Below are the code and all the weights of a small trained network. Each question names an input and a class and asks about switching units off, where a switched-off unit gives its printed mean instead of its output.

import numpy as np


def w(rows, s, z=0):
    codes = np.array(rows[::2]) - 128.0
    scale = np.full(codes.shape[1], s)
    scale[-1] = z or s
    return codes * scale


def f(y):
    return y / 2 * (1 + np.tanh(0.7978845608 * (y + 0.044715 * y**3)))


def log_softmax(a):
    a = a - a.max(-1, keepdims=True)
    return a - np.log(np.exp(a).sum(-1, keepdims=True))


def net(x, mask):
    res = np.array(x, float).reshape(1, 8) / 4 @ E
    y = f(res @ A[0][:, :-1].T + A[0][:, -1])
    res = res + np.where(mask, y, B[0][:, -1]) @ B[0][:, :-1]
    return log_softmax(res[-1] @ U[:, :-1].T + U[:, -1])


A, B = {}, {}
E = w([
[65,84,101,98,151,93,138,213,129,213,29,161],'x0',
[75,176,177,157,41,159,114,73,116,25,131,113],'x1',
[186,160,198,216,172,212,100,129,101,104,193,53],'x2',
[150,178,89,70,133,213,137,132,214,157,122,194],'x3',
[190,199,127,61,81,198,166,146,149,69,58,105],'x4',
[154,123,98,133,142,144,52,107,242,162,93,31],'x5',
[133,71,166,24,67,119,219,2,146,162,144,44],'x6',
[115,161,26,166,169,89,178,205,156,26,228,77],'x7',
],0.0086)
A[0] = w([
[167,150,104,116,122,211,157,153,164,138,76,176,252],'n1',
[156,145,191,89,85,168,131,65,152,94,121,173,169],'n2',
[70,120,83,105,97,132,250,106,65,78,170,76,201],'n3',
[143,121,83,189,201,154,59,117,170,110,131,30,196],'n4',
[128,141,251,196,129,197,109,115,107,97,139,112,185],'n5',
[109,100,81,66,148,45,182,130,137,109,143,136,248],'n6',
[79,2,187,177,130,128,53,118,88,121,108,132,247],'n7',
],0.0083,0.0041)
B[0] = w([
[98,111,113,44,157,222,80,105,133,80,66,183,220],'n1',
[187,131,128,129,91,134,88,83,98,91,43,134,210],'n2',
[133,120,97,190,33,141,208,166,193,94,88,114,232],'n3',
[148,81,173,159,141,166,73,209,190,145,147,4,248],'n4',
[117,39,133,161,99,150,147,117,69,23,164,74,242],'n5',
[158,65,103,108,134,25,148,155,167,85,99,159,210],'n6',
[79,111,96,158,134,96,138,103,97,187,135,112,237],'n7',
],0.011,0.012)
U = w([
[99,81,118,29,236,173,104,207,137,141,86,213,88],'0',
[115,89,159,144,109,124,164,102,22,116,170,87,8],'1',
[180,117,174,123,172,165,82,169,204,146,183,57,244],'2',
[195,129,115,184,205,80,91,142,141,105,206,184,134],'3',
[164,127,116,123,61,79,232,164,200,128,112,133,69],'4',
[195,154,185,86,65,179,83,33,145,99,94,140,199],'5',
[120,93,132,73,130,17,102,101,156,254,86,143,132],'6',
],0.0099,0.0016)

Each question gives the input, the list of numbers given to net, and the class t.
The units are the neurons (one row each of A and B). Each row of codes is followed by its name. A weight is (code - 128) times the scale printed after its matrix; where a second scale follows, it is the last column's (A, B and U).
mask holds one flag per neuron, in row order. A switched-off neuron (its flag False) gives its mean, the last column of its row in B, instead of its output. The means were averaged over made-up inputs and are rounded, as every weight is.
A unit's drop is (log p(t) with every unit on - log p(t) with that unit switched off) / (log p(t) with every unit on - log p(t) with every unit switched off).
The circuit of an input: a set's keep is (log p(t) with only the set's units on - log p(t) with every unit switched off) / (log p(t) with every unit on - log p(t) with every unit switched off). Starting from all 7 units, units are removed one at a time, each time the one whose removal leaves the highest keep (on an exact tie, the one counted first), for as long as the keep stays at least 0.8.
circuit, biggest first: the units of the circuit, biggest drop first
k most important neurons: the k neurons with the biggest drops, biggest first
drop of u: that unit's drop, to one decimal
input [5,7,1,5,-6,-1,0,-6], class 1: circuit, biggest first -> n7, n6
input [1,7,-2,8,2,7,-8,1], class 0: circuit, biggest first -> n1
input [2,6,-4,-7,-8,3,-4,4], class 6: circuit, biggest first -> n5, n7
input [-2,-8,2,7,-3,2,4,-2], class 0: circuit, biggest first -> n1, n3
input [-2,2,-6,3,4,6,-7,6], class 0: 3 most important neurons -> n1, n3, n5
input [-1,8,4,-8,5,-7,0,6], class 4: 2 most important neurons -> n3, n7
input [-2,5,-6,-8,5,5,-8,-3], class 1: 2 most important neurons -> n1, n7
input [3,4,2,3,-6,2,6,-3], class 6: 4 most important neurons -> n5, n7, n1, n3
input [6,-3,4,0,4,-8,6,-4], class 5: 2 most important neurons -> n2, n1
input [-1,-8,-6,-6,-7,-2,-1,6], class 4: 2 most important neurons -> n3, n6
input [-8,4,3,0,2,7,0,-2], class 2: 2 most important neurons -> n4, n1
input [3,-5,6,4,4,1,-3,1], class 0: 3 most important neurons -> n1, n3, n5
input [2,-3,-1,8,7,6,4,7], class 0: drop of n1 -> 0.7
input [7,-8,3,-6,-2,-3,-8,-8], class 6: drop of n3 -> 0.0
input [7,3,-3,-8,8,3,-5,-4], class 0: circuit, biggest first -> n3
input [-2,0,-7,-8,-3,8,-3,5], class 2: drop of n4 -> 4.1
